[128 = 0]
[111  71 106 127 156 170  79 110 191 127 218 177 152 131 133 112 115  98
 117 158 154 109 117 169 120 133 166  65 137 151 120  91 104 158 123]  8
[109  74 113 131 122 171  78 113 189 134 107 178 156 129 131 113 115  92
 112 160 153 103 119 171 121 138 157  63 140 153 106  91 111 158 124]  8
[113  91 118 157 132  89 156 145  91 113 104 140 132 130 114 157 122 146
 100 131  96 197 142  69 118 159  90 149 164 109 173 128 147 128 123]  0
[108 131 137 112 135 124 110 100  96 182 155 126 134 129 125 114 141 101
 161 181 145 182  88 155  93  98 147 201 133 141  41 122 106 145 121]  12
[116  73 111 126 136 164  89 115 185 118  15 171 144 131 134 113 113 103
 122 144 151 120 115 163 129 125 178  51 124 153 119  91 103 173 121]  8
[138 126  65 159 127  96 122 132 143 106 216 144 179 111 142 143 140 114
  80  57 101 119 141  89 142 144 156 139 111 102 141 167 144 121 120]  0
[140 168 186 133 117 140 175 116  94 101  76 126  94 135 130 131 148 171
 151 175 147 117  95 104 127 128  87 144 146 134 122 129 122  72 151]  8
[110 130 141 111 141 136 105  92  99 177 121 131 134 127 124 114 142  88
 160 188 143 177  89 160  90 103 163 204 137 138  61 127 101 156 121]  12
[128 170 195 131 130 144 179 114  92  97 127 133  87 138 133 131 150 166
 156 172 148 124 100  90 122 128  98 138 151 132 141 127 132  65 146]  7
[106 121 130 108 132 116 100  98 105 200  60 122 129 135 128 112 142 125
 167 171 144 154  99 150  90 102 113 193 133 137  18 111 117 135 125]  12
[109  80 112 115 140 174 108 114 177 128 125 147 126 138 126 104 134 113
 122 126 144 132 112 171 116 116 224 108 119 132 119  97  86 171 119]  9
[151 157 183 132 191 131 168 121 107 101  85 113 100 130 125 130 140 172
 157 173 148 105  92 119 125 129  80 142 141 134 117 128 116  74 154]  8
[118 134 126 135 121 186  91 154 146 178 158 147 185 116 127 141 130 112
 100 106 144  39 158 163 147 126 146  99 128 163 167 115 121 169 117]  5

[139 116 132 186 105 165 191 116 113 143 137 109 150 219 102 141 133 105
  69 127  94 129 186 165 209 130 132  94 159 158 151 162 123 131 167  69
 185 157  88 116 104 114]  12
[142 135 112 115 147 107 169 149 143 155 125 143 130 168 161  98 127 107
 155 143 134  96 119  56 140 127 115 114 140  80 149  89 129 165 114 123
 138 144 134 117 158 143]  1
[115 129 152  84 117 133 120 127 139 162 162 140  74   1 136 124 132 115
 205 118 169  78 112 123 134 110 164 134 131  85 120 137 116 195 117 161
 103 124 140 103 139 121]  0
[150 142 108 133 150 120 177 148 129 120  98 131 145 249 163 111 126  99
 135 157 120 115  93  77  92 114 118 120 138 124 123 112 128 151  93 100
 153 140 123 133 145 161]  3
[130 123 143 145 110 158 155 121 123 159 153 121 102 109 135 127 134 100
 143 127 132  96 152 131 193 111 151 109 150  99 129 172 114 183 141 100
 153 151 114 105 117 107]  4
[104 120 143  92 128 110  94 124 147 151 140 182 115 121 114 122 136 146
 116  90 180 130 160 155 200 152 112 138 117  86 153  94 139 127 178 184
 133 115 159 137  96  95]  6
[119 105 165 104 111 119  83 129 141 158 160 141 149  95 100 151 133 164
  86  90 131 121 200 203 240 146  93 120 136 141 184 133 135 111 154 149
 103  92 101 131  92  83]  12
[151 121 142 162 116 154 189 129 121 148 157  72 141 132 142 127 127  96
 144 151  91  91 164 118 193 109 143 100 151 137 136 174 113 184 106  62
 171 153  86  86 141 120]  7
[152 111 132 157 127 132 172 135 126 139 139 100 170 219 130 128 127 125
  95 146  76 142 164 120 199 125 101  95 152 146 176 145 126 141 130  84
 144 130  90 119 145 121]  10
[131 116 140 137 111 149 123 123 108 141 127 135 124 201 135 148 134 147
 123 134 105 145 107 154 137 100 113 140 141 121 100 191 122 146 143 129
 115 121 111 150  83 117]  7
[107 124 153  73 121 116  78 145 135 158 132 183  96 150 128 136 138 164
 147  98 185 128  96 157 149 116  87 160 129  62 114 132 132 153 152 196
  52  96 148 154  75 109]  2
[113 106 149  98 126 130 133 122 149 167 169 150 102   1 114 118 135 119
 124  99 185 105 175 137 221 142 127 109 130  78 182 106 128 162 173 148
 123 128 135 104 127  91]  6
[126 146 145 145 111 122 142 166 127 109  87 165 166 255 125 150 133 144
  51 119 146 123 123 208 170 126 116 124 156 161 128 131 134  88 138  84
 127 121  83 155  91 139]  9
